Below is a small trained network, with its code and all its weights. Each question gives an input and a class and asks what happens when units are switched off, that is, made to give their printed mean instead of their output.

import numpy as np


def w(rows, s, z=0):
    codes = np.array(rows[::2]) - 128.0
    scale = np.full(codes.shape[1], s)
    scale[-1] = z or s
    return codes * scale


def f(y):
    return y / 2 * (1 + np.tanh(0.7978845608 * (y + 0.044715 * y**3)))


def log_softmax(a):
    a = a - a.max(-1, keepdims=True)
    return a - np.log(np.exp(a).sum(-1, keepdims=True))


def net(x, mask):
    res = np.array(x, float).reshape(1, 3) / 4 @ E
    y = f(res @ A[0][:, :-1].T + A[0][:, -1])
    res = res + np.where(mask, y, B[0][:, -1]) @ B[0][:, :-1]
    return log_softmax(res[-1] @ U[:, :-1].T + U[:, -1])


A, B = {}, {}
E = w([
[3,135,95,116],'x0',
[157,159,69,106],'x1',
[164,233,195,123],'x2',
],0.014)
A[0] = w([
[128,195,90,125,105],'N0',
[95,68,110,165,64],'N1',
[95,163,87,154,183],'N2',
[106,97,194,162,161],'N3',
[117,44,129,61,59],'N4',
[150,189,11,92,112],'N5',
[195,92,140,178,83],'N6',
[116,190,167,87,96],'N7',
[65,89,221,135,105],'N8',
[112,168,177,141,94],'N9',
[211,101,118,69,103],'N10',
[132,109,51,165,99],'N11',
[108,120,133,123,254],'N12',
[61,139,77,22,179],'N13',
[75,146,120,139,91],'N14',
[97,79,222,157,117],'N15',
[71,23,105,133,189],'N16',
[114,187,161,177,93],'N17',
[166,117,128,174,81],'N18',
[87,77,225,169,92],'N19',
[65,159,118,102,96],'N20',
[108,141,113,177,250],'N21',
[78,192,52,161,107],'N22',
[65,171,98,106,79],'N23',
[111,225,153,82,120],'N24',
[106,138,139,70,52],'N25',
[129,49,87,90,76],'N26',
[133,104,142,89,81],'N27',
[138,157,146,118,82],'N28',
[143,150,138,163,82],'N29',
[100,146,108,65,201],'N30',
],0.011,0.0058)
B[0] = w([
[129,119,79,110,156],'N0',
[166,38,63,176,175],'N1',
[104,167,145,120,167],'N2',
[170,186,156,96,170],'N3',
[107,71,54,160,172],'N4',
[224,209,66,107,191],'N5',
[24,177,137,218,189],'N6',
[97,51,95,106,169],'N7',
[156,208,91,222,176],'N8',
[142,52,97,98,155],'N9',
[105,189,197,217,194],'N10',
[142,78,72,101,169],'N11',
[126,161,209,67,177],'N12',
[140,174,187,140,210],'N13',
[137,102,120,227,153],'N14',
[208,161,78,129,178],'N15',
[120,113,164,48,253],'N16',
[130,29,85,112,160],'N17',
[116,121,124,195,149],'N18',
[143,200,17,129,178],'N19',
[133,112,133,239,167],'N20',
[105,163,187,73,174],'N21',
[144,160,125,218,175],'N22',
[136,118,107,254,169],'N23',
[104,31,99,57,194],'N24',
[143,97,90,193,125],'N25',
[92,66,61,129,192],'N26',
[128,121,110,163,123],'N27',
[98,89,92,165,139],'N28',
[85,100,91,164,134],'N29',
[129,149,164,118,171],'N30',
],0.014,0.012)
U = w([
[228,204,56,124,138],'0',
[67,105,211,255,112],'1',
[104,25,110,123,38],'2',
[132,162,220,70,254],'3',
],0.011,0.0026)

Each question gives the input, the list of numbers given to net, and the class t.
The units are the neurons (one row each of A and B). Each row of codes is followed by its name. A weight is (code - 128) times the scale printed after its matrix; where a second scale follows, it is the last column's (A, B and U).
mask holds one flag per neuron, in row order. A switched-off neuron (its flag False) gives its mean, the last column of its row in B, instead of its output. The means were averaged over made-up inputs and are rounded, as every weight is.
A unit's drop is (log p(t) with every unit on - log p(t) with that unit switched off) / (log p(t) with every unit on - log p(t) with every unit switched off).
The circuit of an input: a set's keep is (log p(t) with only the set's units on - log p(t) with every unit switched off) / (log p(t) with every unit on - log p(t) with every unit switched off). Starting from the 12 units with the biggest drops (on a tie, the unit counted first), units are removed one at a time, each time the one whose removal leaves the highest keep (on an exact tie, the one counted first), for as long as the keep stays at least 0.8.
units of the circuit, in order: the units of the circuit, biggest drop first
most important unit: the unit with the biggest drop
top k neurons: the k neurons with the biggest drops, biggest first
drop when u is switched off: that unit's drop, to one decimal
input [2,-7,-6], class 0: units of the circuit, in order => N19
input [5,0,-5], class 1: top 3 neurons => N13; N24; N22
input [8,8,-6], class 0: top 4 neurons => N5; N11; N6; N10
input [-6,1,6], class 1: top 2 neurons => N10; N6
input [-8,-8,-4], class 0: top 3 neurons => N19; N15; N3
input [4,6,-6], class 0: top 4 neurons => N5; N13; N24; N22
input [-7,6,-8], class 2: top 3 neurons => N11; N26; N13
input [6,-7,-5], class 0: top 2 neurons => N19; N15
input [3,-2,-2], class 3: top 3 neurons => N6; N16; N10
input [-3,7,-8], class 2: top 2 neurons => N26; N19
input [-7,2,-2], class 1: drop when N10 is switched off => 0.0
input [1,3,3], class 3: drop when N19 is switched off => 0.3
input [8,7,4], class 1: drop when N14 is switched off => 0.3
input [3,4,7], class 2: most important unit => N24
input [-4,3,3], class 1: drop when N19 is switched off => 0.2
